Below is a small trained network, with its code and all its weights. Each question gives an input and a class and asks what happens when units are switched off, that is, made to give their printed mean instead of their output.

import numpy as np


def w(rows, s, z=0):
    codes = np.array(rows[::2]) - 128.0
    scale = np.full(codes.shape[1], s)
    scale[-1] = z or s
    return codes * scale


def norm(h):
    return h / np.sqrt((h * h).mean(-1, keepdims=True) + 1e-5)


def f(y):
    return np.maximum(y, 0)


def log_softmax(a):
    a = a - a.max(-1, keepdims=True)
    return a - np.log(np.exp(a).sum(-1, keepdims=True))


def net(x, mask):
    res = np.array(x, float).reshape(1, 6) / 4 @ E
    u = 0
    for l in range(4):
        y = f(norm(res) @ A[l][:, :-1].T + A[l][:, -1])
        res = res + np.where(mask[u : u + 4], y, B[l][:, -1]) @ B[l][:, :-1]
        u += 4
    return log_softmax(norm(res)[-1] @ U[:, :-1].T + U[:, -1])


A, B = {}, {}
E = w([
[126,122,131,124,132,124,126,127,129,129,122],'x0',
[127,137,128,142,127,122,132,129,132,134,140],'x1',
[86,129,100,122,160,114,102,211,159,69,156],'x2',
[150,186,168,105,121,175,14,134,145,175,176],'x3',
[134,130,126,128,129,123,132,132,129,135,130],'x4',
[165,123,73,67,195,135,108,49,124,85,253],'x5',
],0.0069)
A[0] = w([
[71,102,137,182,114,122,105,226,127,155,85,107],'L0N1',
[127,115,189,205,36,139,90,168,85,204,56,105],'L0N2',
[162,124,110,140,141,159,194,81,76,125,132,1],'L0N3',
[92,127,167,140,77,103,255,158,132,111,36,114],'L0N4',
],0.0052,0.0039)
B[0] = w([
[140,55,12,157,81,117,105,156,139,148,115,217],'L0N1',
[127,167,214,4,107,190,194,109,157,144,138,252],'L0N2',
[195,16,202,116,115,78,91,106,171,69,174,148],'L0N3',
[140,142,84,204,254,189,85,82,70,80,217,255],'L0N4',
],0.0079,0.0058)
A[1] = w([
[174,16,171,206,157,2,240,79,140,32,168,128],'L1N1',
[100,176,127,143,28,112,69,245,231,186,49,5],'L1N2',
[206,111,149,171,119,130,143,11,52,204,150,108],'L1N3',
[66,98,36,116,178,108,250,125,133,21,154,91],'L1N4',
],0.0047,0.0027)
B[1] = w([
[111,106,109,15,80,123,15,99,159,159,134,238],'L1N1',
[129,43,126,116,102,93,41,91,71,114,236,173],'L1N2',
[120,119,114,142,159,104,72,149,2,146,95,224],'L1N3',
[113,244,135,126,35,81,189,161,156,138,142,254],'L1N4',
],0.0081,0.0056)
A[2] = w([
[167,134,115,172,223,174,120,75,61,105,120,2],'L2N1',
[136,153,129,115,118,147,134,37,64,160,97,151],'L2N2',
[157,177,166,145,254,149,82,141,113,98,157,158],'L2N3',
[96,98,67,171,113,146,197,116,100,117,101,200],'L2N4',
],0.007,0.0025)
B[2] = w([
[81,114,128,212,77,132,104,190,140,76,178,204],'L2N1',
[99,130,255,199,132,33,107,164,77,136,121,255],'L2N2',
[79,88,99,212,115,68,157,172,132,138,12,230],'L2N3',
[130,96,147,145,197,51,46,139,135,144,79,189],'L2N4',
],0.0083,0.0057)
A[3] = w([
[137,59,39,138,127,193,80,230,186,125,155,94],'L3N1',
[172,135,254,130,113,115,155,57,121,186,86,81],'L3N2',
[109,152,7,161,138,125,123,130,251,117,117,52],'L3N3',
[119,126,90,213,173,83,75,169,143,89,122,4],'L3N4',
],0.0064,0.0017)
B[3] = w([
[158,105,50,66,122,54,79,13,113,168,120,213],'L3N1',
[130,146,64,98,122,231,198,113,171,69,172,198],'L3N2',
[158,106,119,130,217,186,254,123,184,170,27,205],'L3N3',
[196,101,217,173,139,198,162,158,142,127,99,254],'L3N4',
],0.0085,0.0073)
U = w([
[103,122,179,253,140,117,87,174,69,113,125,144],'0',
[142,95,82,64,97,85,27,64,98,141,172,221],'1',
[189,100,78,156,193,132,174,115,180,167,39,159],'2',
[97,235,58,58,114,92,207,141,202,93,143,6],'3',
[112,188,181,79,87,239,191,129,131,133,146,78],'4',
],0.013,0.0024)

Each question gives the input, the list of numbers given to net, and the class t.
The units are the neurons (one row each of A and B). Each row of codes is followed by its name. A weight is (code - 128) times the scale printed after its matrix; where a second scale follows, it is the last column's (A, B and U).
mask holds one flag per neuron, layer by layer. A switched-off neuron (its flag False) gives its mean, the last column of its row in B, instead of its output. The means were averaged over made-up inputs and are rounded, as every weight is.
A unit's drop is (log p(t) with every unit on - log p(t) with that unit switched off) / (log p(t) with every unit on - log p(t) with every unit switched off).
The circuit of an input: a set's keep is (log p(t) with only the set's units on - log p(t) with every unit switched off) / (log p(t) with every unit on - log p(t) with every unit switched off). Starting from the 12 units with the biggest drops (on a tie, the unit counted first), units are removed one at a time, each time the one whose removal leaves the highest keep (on an exact tie, the one counted first), for as long as the keep stays at least 0.8.
circuit, biggest first: the units of the circuit, biggest drop first
most important unit: the unit with the biggest drop
k most important neurons: the k neurons with the biggest drops, biggest first
top k neurons in layer l: the k neurons of layer l with the biggest drops, biggest first
drop when u is switched off: that unit's drop, to one decimal
input [8,2,6,-1,0,4], class 3: 2 most important neurons => L0N4, L1N4
input [7,-6,-2,-6,1,6], class 1: circuit, biggest first => L1N1
input [-3,6,7,1,3,-3], class 1: 4 most important neurons => L1N2, L0N4, L3N1, L2N3
input [-6,1,-5,1,-8,-7], class 4: 2 most important neurons => L0N2, L3N2
input [-1,-3,8,-2,-3,0], class 2: 3 most important neurons => L0N2, L3N3, L0N1
input [-6,-8,-8,-6,-8,0], class 0: 3 most important neurons => L0N4, L1N3, L2N2
input [0,-5,6,0,7,-8], class 2: 4 most important neurons => L0N4, L1N1, L1N3, L2N2
input [3,-7,6,3,1,-1], class 1: circuit, biggest first => L0N4, L1N2
input [-4,7,-6,8,8,1], class 0: top 3 neurons in layer 1 => L1N3, L1N4, L1N1
input [0,7,3,-8,-1,1], class 3: 2 most important neurons => L1N4, L1N1
input [-5,-4,2,7,3,6], class 2: 3 most important neurons => L2N3, L2N2, L1N1
input [5,-8,-8,-3,-1,3], class 1: 2 most important neurons => L1N1, L0N3
input [5,1,-5,1,-5,1], class 0: 2 most important neurons => L1N3, L1N4
input [-4,-8,5,6,-6,5], class 2: most important unit => L2N3
input [-8,-4,5,1,-1,-6], class 1: 4 most important neurons => L0N1, L0N2, L1N2, L3N1
input [-5,-1,-3,-3,-4,1], class 1: 2 most important neurons => L1N1, L0N3
input [0,-2,5,-2,6,8], class 3: 2 most important neurons => L0N4, L1N4
input [2,-5,3,-2,-5,-3], class 2: 2 most important neurons => L2N2, L0N1
input [4,-1,-1,8,5,-7], class 4: top 2 neurons in layer 3 => L3N1, L3N2
input [7,-3,1,1,0,4], class 2: most important unit => L0N2
input [-4,-4,7,-3,-2,6], class 3: drop when L1N4 is switched off => 0.3
input [5,8,-2,6,6,6], class 0: drop when L0N4 is switched off => 0.0
input [-3,-1,-3,3,-3,-3], class 4: drop when L0N2 is switched off => 1.3
input [3,0,-2,-6,1,2], class 1: drop when L1N1 is switched off => 1.7
input [-6,3,2,-3,-2,-5], class 2: top 2 neurons in layer 0 => L0N1, L0N4
input [7,3,-7,-1,2,2], class 1: top 2 neurons in layer 0 => L0N3, L0N4
input [-3,-8,-2,4,-6,-6], class 4: most important unit => L0N2
